Below are the code and all the weights of a small trained network. Each question names an input and a target symbol and asks about switching units off, where a switched-off unit gives its printed mean instead of its output.

import numpy as np


def w(rows, s, z=0):
    codes = np.array(rows[::2]) - 128.0
    scale = np.full(codes.shape[1], s)
    scale[-1] = z or s
    return codes * scale


def f(y):
    return np.maximum(y, 0)


def softmax(a):
    e = np.exp(a - a.max(-1, keepdims=True))
    return e / e.sum(-1, keepdims=True)


def log_softmax(a):
    a = a - a.max(-1, keepdims=True)
    return a - np.log(np.exp(a).sum(-1, keepdims=True))


def net(x, mask):
    ids = ['γδεζθλμξφψ'.index(c) for c in x.split()]
    T = len(ids)
    res = E[ids] + P[:T]
    u = 0
    for l in range(3):
        r = res
        for j in range(2):
            rows = slice(2 * j, 2 * j + 2)
            q, k, v = (r @ M[l][rows].T for M in (Q, K, V))
            z = softmax(np.where(np.tri(T) > 0, q @ k.T / 2**0.5, -1e9)) @ v
            o = O[l][rows]
            res = res + np.where(mask[u + j], z, o[:, -1]) @ o[:, :-1]
        u += 2
        y = f(res @ A[l][:, :-1].T + A[l][:, -1])
        res = res + np.where(mask[u : u + 12], y, B[l][:, -1]) @ B[l][:, :-1]
        u += 12
    return log_softmax(res[-1] @ U[:, :-1].T + U[:, -1])


Q, K, V, O, A, B = {}, {}, {}, {}, {}, {}
E = w([
[189,237,91,121,187,63],'γ',
[158,9,219,111,219,157],'δ',
[24,151,131,160,176,210],'ε',
[81,101,78,95,66,114],'ζ',
[215,209,156,142,7,238],'θ',
[176,89,166,29,167,95],'λ',
[183,12,128,53,189,36],'μ',
[139,126,156,35,131,146],'ξ',
[164,64,57,150,160,188],'φ',
[119,162,58,194,171,153],'ψ',
],0.015)
P = w([
[21,197,254,138,73,172],'0',
[106,66,160,104,149,164],'1',
[119,64,149,115,146,160],'2',
[96,86,145,124,157,147],'3',
[105,100,134,121,153,134],'4',
[117,123,140,126,137,129],'5',
[64,145,101,173,181,134],'6',
[108,161,114,161,143,145],'7',
[100,175,73,185,157,166],'8',
[168,167,121,143,102,158],'9',
[150,192,84,178,127,164],'10',
[196,126,153,109,67,147],'11',
],0.0058)
Q[0] = w([
[75,146,83,14,147,174],'L0H1',
[147,86,223,71,172,146],'L0H1',
[133,165,207,182,159,49],'L0H2',
[168,95,204,44,254,135],'L0H2',
],0.0078)
K[0] = w([
[93,151,91,109,193,71],'L0H1',
[175,188,56,204,96,130],'L0H1',
[29,1,177,78,99,137],'L0H2',
[158,188,44,108,125,175],'L0H2',
],0.0083)
V[0] = w([
[165,117,65,164,5,98],'L0H1',
[194,230,46,142,159,148],'L0H1',
[132,83,147,254,202,155],'L0H2',
[125,102,162,193,97,239],'L0H2',
],0.0072)
O[0] = w([
[40,50,84,156,189,117,44],'L0H1',
[146,218,123,152,193,141,113],'L0H1',
[88,158,87,254,153,121,2],'L0H2',
[121,116,150,138,76,252,143],'L0H2',
],0.0081,0.0037)
A[0] = w([
[83,135,157,148,116,168,81],'L0N1',
[132,83,184,96,187,156,37],'L0N2',
[65,182,116,124,129,114,163],'L0N3',
[145,185,162,73,57,148,92],'L0N4',
[141,89,103,213,113,154,6],'L0N5',
[135,69,93,120,212,118,99],'L0N6',
[117,170,142,129,163,123,95],'L0N7',
[151,110,52,165,112,118,71],'L0N8',
[104,192,164,115,137,136,115],'L0N9',
[138,157,117,131,39,142,86],'L0N10',
[65,139,39,108,93,130,13],'L0N11',
[9,88,123,81,111,133,237],'L0N12',
],0.011,0.0023)
B[0] = w([
[225,72,112,88,172,41,144],'L0N1',
[66,121,149,220,130,190,184],'L0N2',
[245,156,154,106,2,146,142],'L0N3',
[134,190,122,111,73,184,248],'L0N4',
[176,115,193,103,146,132,136],'L0N5',
[162,169,152,108,82,212,152],'L0N6',
[185,154,204,192,141,144,148],'L0N7',
[158,60,128,104,125,96,137],'L0N8',
[161,66,155,67,175,154,167],'L0N9',
[44,96,90,191,137,108,176],'L0N10',
[116,98,102,117,124,132,148],'L0N11',
[214,137,54,97,117,151,194],'L0N12',
],0.0065,0.011)
Q[1] = w([
[82,146,202,177,153,255],'L1H1',
[122,99,110,96,153,148],'L1H1',
[204,124,157,40,91,241],'L1H2',
[69,38,199,70,166,191],'L1H2',
],0.0081)
K[1] = w([
[138,131,135,99,136,109],'L1H1',
[88,188,214,138,144,138],'L1H1',
[2,161,70,247,138,133],'L1H2',
[94,140,125,188,113,222],'L1H2',
],0.0068)
V[1] = w([
[32,183,159,79,156,190],'L1H1',
[204,127,42,254,63,100],'L1H1',
[174,203,172,137,174,110],'L1H2',
[217,238,36,143,111,114],'L1H2',
],0.0062)
O[1] = w([
[180,189,73,32,1,133,203],'L1H1',
[44,162,44,93,146,132,3],'L1H1',
[128,65,129,169,64,156,66],'L1H2',
[110,161,7,76,205,168,215],'L1H2',
],0.0078,0.005)
A[1] = w([
[98,125,99,210,111,52,16],'L1N1',
[183,33,167,111,218,129,188],'L1N2',
[156,145,155,86,189,97,124],'L1N3',
[92,113,116,200,224,154,3],'L1N4',
[39,167,120,166,61,115,137],'L1N5',
[84,84,60,109,94,86,147],'L1N6',
[79,192,158,80,71,231,240],'L1N7',
[207,95,116,156,139,179,153],'L1N8',
[30,117,184,205,81,143,31],'L1N9',
[123,119,208,141,149,132,169],'L1N10',
[133,75,2,126,101,180,146],'L1N11',
[150,52,141,224,148,151,98],'L1N12',
],0.0072,0.0031)
B[1] = w([
[143,182,97,219,172,180,128],'L1N1',
[98,170,131,2,128,103,157],'L1N2',
[157,171,15,82,131,145,151],'L1N3',
[159,79,224,141,111,98,131],'L1N4',
[137,132,131,68,109,173,133],'L1N5',
[171,105,54,79,156,105,146],'L1N6',
[116,50,72,133,219,138,251],'L1N7',
[77,139,119,102,196,171,182],'L1N8',
[203,171,59,114,204,114,133],'L1N9',
[205,101,132,103,57,14,145],'L1N10',
[145,186,166,149,166,104,188],'L1N11',
[145,133,188,83,44,109,139],'L1N12',
],0.0058,0.016)
Q[2] = w([
[15,132,193,196,163,29],'L2H1',
[162,186,117,172,52,128],'L2H1',
[43,254,154,165,46,40],'L2H2',
[58,224,142,162,15,68],'L2H2',
],0.0059)
K[2] = w([
[192,92,222,86,217,135],'L2H1',
[116,172,192,89,137,55],'L2H1',
[109,24,171,17,254,152],'L2H2',
[203,28,181,111,184,181],'L2H2',
],0.0066)
V[2] = w([
[35,114,211,78,139,156],'L2H1',
[117,160,82,160,58,2],'L2H1',
[203,207,56,105,151,125],'L2H2',
[137,202,211,189,153,97],'L2H2',
],0.008)
O[2] = w([
[175,132,73,64,161,206,76],'L2H1',
[100,53,197,23,80,141,61],'L2H1',
[84,204,151,170,3,76,252],'L2H2',
[201,187,229,206,221,153,34],'L2H2',
],0.0069,0.019)
A[2] = w([
[75,158,110,129,156,202,97],'L2N1',
[94,122,113,73,75,11,187],'L2N2',
[167,85,134,97,156,52,161],'L2N3',
[76,147,130,158,144,225,119],'L2N4',
[164,40,147,82,131,195,118],'L2N5',
[146,73,222,127,97,104,254],'L2N6',
[111,2,95,127,120,185,133],'L2N7',
[101,205,130,113,96,195,151],'L2N8',
[201,154,113,160,134,90,91],'L2N9',
[62,153,109,230,86,74,136],'L2N10',
[129,220,98,110,138,181,187],'L2N11',
[136,159,120,212,90,159,156],'L2N12',
],0.0076,0.003)
B[2] = w([
[150,118,113,161,72,104,148],'L2N1',
[138,164,151,135,218,192,250],'L2N2',
[85,105,159,37,224,112,138],'L2N3',
[87,69,170,73,95,98,143],'L2N4',
[130,163,122,129,124,141,141],'L2N5',
[107,147,53,182,87,186,143],'L2N6',
[149,236,105,176,168,141,146],'L2N7',
[148,106,97,167,143,36,197],'L2N8',
[134,41,138,57,111,184,146],'L2N9',
[160,147,137,97,165,168,193],'L2N10',
[123,53,102,193,151,67,200],'L2N11',
[135,55,254,39,194,113,163],'L2N12',
],0.0063,0.02)
U = w([
[150,233,161,141,118,16,70],'γ',
[138,152,144,118,139,168,110],'δ',
[56,90,109,173,98,47,173],'ε',
[1,221,125,95,108,134,182],'ζ',
[151,190,67,188,110,156,2],'θ',
[159,161,156,115,72,160,167],'λ',
[127,137,136,74,159,124,29],'μ',
[173,146,110,71,41,53,168],'ξ',
[82,168,145,165,191,145,253],'φ',
[105,138,135,130,160,110,64],'ψ',
],0.0078,0.0045)

Each question gives the input, a string of symbols that net reads in full, and the target symbol t.
The units are the heads (2 rows each of Q, K, V and O) and the neurons (one row each of A and B). Each row of codes is followed by its name. A weight is (code - 128) times the scale printed after its matrix; where a second scale follows, it is the last column's (O, A, B and U).
mask holds one flag per unit, layer by layer, with each layer's heads first. A switched-off unit (its flag False) gives its mean, the last column of its rows in O or B, instead of its output. The means were averaged over made-up inputs and are rounded, as every weight is.
A unit's drop is (log p(t) with every unit on - log p(t) with that unit switched off) / (log p(t) with every unit on - log p(t) with every unit switched off).
The circuit of an input: a set's keep is (log p(t) with only the set's units on - log p(t) with every unit switched off) / (log p(t) with every unit on - log p(t) with every unit switched off). Starting from the 12 units with the biggest drops (on a tie, the unit counted first), units are removed one at a time, each time the one whose removal leaves the highest keep (on an exact tie, the one counted first), for as long as the keep stays at least 0.8.
circuit, biggest first: the units of the circuit, biggest drop first
most important unit: the unit with the biggest drop
top k neurons: the k neurons with the biggest drops, biggest first
top k neurons in layer l: the k neurons of layer l with the biggest drops, biggest first
input θ ξ ξ, target θ: circuit, biggest first	(L0H2, L2H1)
input ζ ξ ζ γ λ ψ ζ γ θ θ λ, target ε: top 2 neurons in layer 2	(L2N2, L2N11)
input θ ξ ξ ξ ξ θ ξ γ ζ θ ξ φ, target ζ: most important unit	L1N7
input ξ ξ ξ γ, target ξ: top 2 neurons	(L2N9, L1N11)
input ξ γ γ ξ ξ μ φ, target γ: circuit, biggest first	(L1N7, L2H2, L0H2)
input ξ ξ ξ θ ξ γ μ, target γ: circuit, biggest first	(L1N7, L2H2)
input γ γ ξ γ γ μ φ δ, target γ: circuit, biggest first	(L0H1, L2H2)
input ζ ξ ξ θ γ ξ γ ξ λ ξ δ, target λ: top 2 neurons in layer 2	(L2N6, L2N11)
input θ ξ μ, target θ: circuit, biggest first	(L2H1, L0H2)
input ξ ξ ξ μ φ, target ξ: top 4 neurons in layer 0	(L0N4, L0N8, L0N5, L0N10)
input ξ γ ξ, target γ: circuit, biggest first	(L2H2, L0H1)
input ξ γ μ λ, target γ: circuit, biggest first	(L0H1, L2H2)
input φ λ ζ δ γ ζ γ λ ξ ξ, target γ: circuit, biggest first	(L0H2, L2H2)
input ξ ξ ξ ζ δ ξ φ, target λ: most important unit	L1H2
input γ ζ λ ξ λ ξ θ ζ ζ ξ ξ, target ζ: top 4 neurons	(L0N9, L1N7, L1N6, L0N12)
input ψ δ ξ ξ ξ, target λ: top 2 neurons	(L0N2, L0N3)
input ξ ξ μ θ ξ ξ, target ε: top 3 neurons	(L0N4, L2N2, L0N2)
input ε ζ γ θ ζ ζ ζ ξ λ ζ, target ζ: top 2 neurons	(L2N2, L1N7)
input θ ξ ξ φ θ ξ ξ μ ζ ξ θ φ, target ε: top 2 neurons	(L0N10, L1N11)
input ξ θ φ ξ γ γ ζ ξ ψ ζ ξ ζ, target ζ: most important unit	L2H1
input ζ ζ ξ ζ λ, target ζ: top 3 neurons	(L0N12, L2N2, L1N6)
input ξ γ θ ζ δ ξ ξ ξ, target λ: top 3 neurons in layer 0	(L0N2, L0N9, L0N4)
input θ ζ ζ ξ ξ, target ζ: top 3 neurons	(L1N7, L0N9, L0N12)
input ψ λ ξ θ ξ, target ε: top 3 neurons	(L2N2, L0N10, L2N11)
input ξ ξ ξ ξ ζ ξ ξ μ, target ζ: top 2 neurons	(L2N2, L0N12)
input λ ξ ζ λ ξ φ, target ζ: top 2 neurons in layer 2	(L2N11, L2N2)
input ξ γ ζ ζ ζ θ, target ζ: top 2 neurons in layer 1	(L1N7, L1N6)
input γ ζ ξ δ φ, target λ: top neuron	(L0N2)
